Below are the code and all the weights of a small trained network. Each question names an input and a target symbol and asks about switching units off, where a switched-off unit gives its printed mean instead of its output.

import numpy as np


def w(rows, s, z=0):
    codes = np.array(rows[::2]) - 128.0
    scale = np.full(codes.shape[1], s)
    scale[-1] = z or s
    return codes * scale


def norm(h):
    return h / np.sqrt((h * h).mean(-1, keepdims=True) + 1e-5)


def f(y):
    return np.maximum(y, 0)


def softmax(a):
    e = np.exp(a - a.max(-1, keepdims=True))
    return e / e.sum(-1, keepdims=True)


def log_softmax(a):
    a = a - a.max(-1, keepdims=True)
    return a - np.log(np.exp(a).sum(-1, keepdims=True))


def net(x, mask):
    ids = ['ΛΠΩαβεξτ'.index(c) for c in x.split()]
    T = len(ids)
    res = E[ids] + P[:T]
    q, k, v = (norm(res) @ M[0].T for M in (Q, K, V))
    z = softmax(np.where(np.tri(T) > 0, q @ k.T / 2**0.5, -1e9)) @ v
    res = res + np.where(mask[0], z, O[0][:, -1]) @ O[0][:, :-1]
    y = f(norm(res) @ A[0][:, :-1].T + A[0][:, -1])
    res = res + np.where(mask[1:9], y, B[0][:, -1]) @ B[0][:, :-1]
    return log_softmax(norm(res)[-1] @ U[:, :-1].T + U[:, -1])


Q, K, V, O, A, B = {}, {}, {}, {}, {}, {}
E = w([
[76,100,109,154,130,92],'Λ',
[130,180,109,68,164,98],'Π',
[138,151,251,133,104,84],'Ω',
[68,86,111,189,108,148],'α',
[196,175,118,203,121,20],'β',
[197,118,81,100,133,202],'ε',
[115,157,85,160,121,162],'ξ',
[130,141,86,38,39,55],'τ',
],0.021)
P = w([
[132,248,216,87,254,157],'0',
[42,158,130,44,236,145],'1',
[66,135,147,70,168,174],'2',
[80,129,105,63,176,155],'3',
[113,123,108,101,140,165],'4',
[115,126,82,96,149,133],'5',
[124,131,68,125,138,111],'6',
],0.0061)
Q[0] = w([
[170,96,252,124,125,117],'H0',
[159,149,113,157,112,111],'H0',
],0.032)
K[0] = w([
[75,169,248,98,214,141],'H0',
[166,13,148,124,113,68],'H0',
],0.017)
V[0] = w([
[118,252,78,90,85,179],'H0',
[91,110,101,173,152,168],'H0',
],0.015)
O[0] = w([
[101,246,113,180,37,162,255],'H0',
[179,196,179,210,53,37,154],'H0',
],0.012,0.0076)
A[0] = w([
[87,6,79,86,63,69,157],'N0',
[166,136,160,49,210,154,220],'N1',
[71,201,117,139,164,85,127],'N2',
[151,105,138,113,33,128,6],'N3',
[157,78,59,51,11,249,37],'N4',
[73,77,104,199,122,151,63],'N5',
[144,157,118,105,11,176,151],'N6',
[163,86,84,203,235,69,83],'N7',
],0.015,0.0017)
B[0] = w([
[98,154,189,136,96,116,165],'N0',
[75,102,198,167,92,133,177],'N1',
[147,112,162,142,147,120,205],'N2',
[139,149,118,121,166,179,159],'N3',
[255,128,115,143,64,146,208],'N4',
[131,121,168,89,133,98,164],'N5',
[107,83,79,97,155,109,248],'N6',
[157,139,71,106,155,178,217],'N7',
],0.023,0.012)
U = w([
[106,173,146,55,120,193,4],'Λ',
[224,97,192,197,179,30,76],'Π',
[106,103,244,51,103,162,248],'Ω',
[109,21,73,54,175,28,224],'α',
[145,124,140,84,135,132,3],'β',
[200,65,105,57,2,141,143],'ε',
[75,195,68,164,83,98,116],'ξ',
[148,54,113,144,253,186,149],'τ',
],0.0081,0.0026)

Each question gives the input, a string of symbols that net reads in full, and the target symbol t.
The units are the heads (2 rows each of Q, K, V and O) and the neurons (one row each of A and B). Each row of codes is followed by its name. A weight is (code - 128) times the scale printed after its matrix; where a second scale follows, it is the last column's (O, A, B and U).
mask holds one flag per unit, heads first, then neurons. A switched-off unit (its flag False) gives its mean, the last column of its rows in O or B, instead of its output. The means were averaged over made-up inputs and are rounded, as every weight is.
A unit's drop is (log p(t) with every unit on - log p(t) with that unit switched off) / (log p(t) with every unit on - log p(t) with every unit switched off).
The circuit of an input: a set's keep is (log p(t) with only the set's units on - log p(t) with every unit switched off) / (log p(t) with every unit on - log p(t) with every unit switched off). Starting from all 9 units, units are removed one at a time, each time the one whose removal leaves the highest keep (on an exact tie, the one counted first), for as long as the keep stays at least 0.8.
circuit, biggest first: the units of the circuit, biggest drop first
most important unit: the unit with the biggest drop
top k neurons: the k neurons with the biggest drops, biggest first
drop of u: that unit's drop, to one decimal
input β α Λ, target Ω: circuit, biggest first => [N0, H0]
input α ε α, target α: circuit, biggest first => [N6, N4, N5, N1]
input α ξ ε α α, target α: most important unit => N4
input α ε α τ β, target τ: circuit, biggest first => [H0, N4]
input Π Π Π ε ξ ξ α, target ξ: circuit, biggest first => [H0, N4]
input τ α Π α Π, target Π: circuit, biggest first => [N2, N7]
input β β α, target Ω: circuit, biggest first => [H0, N0]
input Π α ε Π, target α: top 2 neurons => [N6, N4]
input Ω α ξ β, target τ: top 2 neurons => [N7, N4]
input ε Λ α α α α α, target Π: top 2 neurons => [N6, N4]
input β β α β Λ, target Ω: top 2 neurons => [N0, N6]
input ξ τ ε ε ξ Ω Ω, target Ω: drop of H0 => 0.9
input Π α ξ Π Λ, target ξ: drop of H0 => 1.6
input ξ β Λ Ω α β Π, target Ω: drop of N6 => 0.1
input α Π Λ, target Π: most important unit => N6
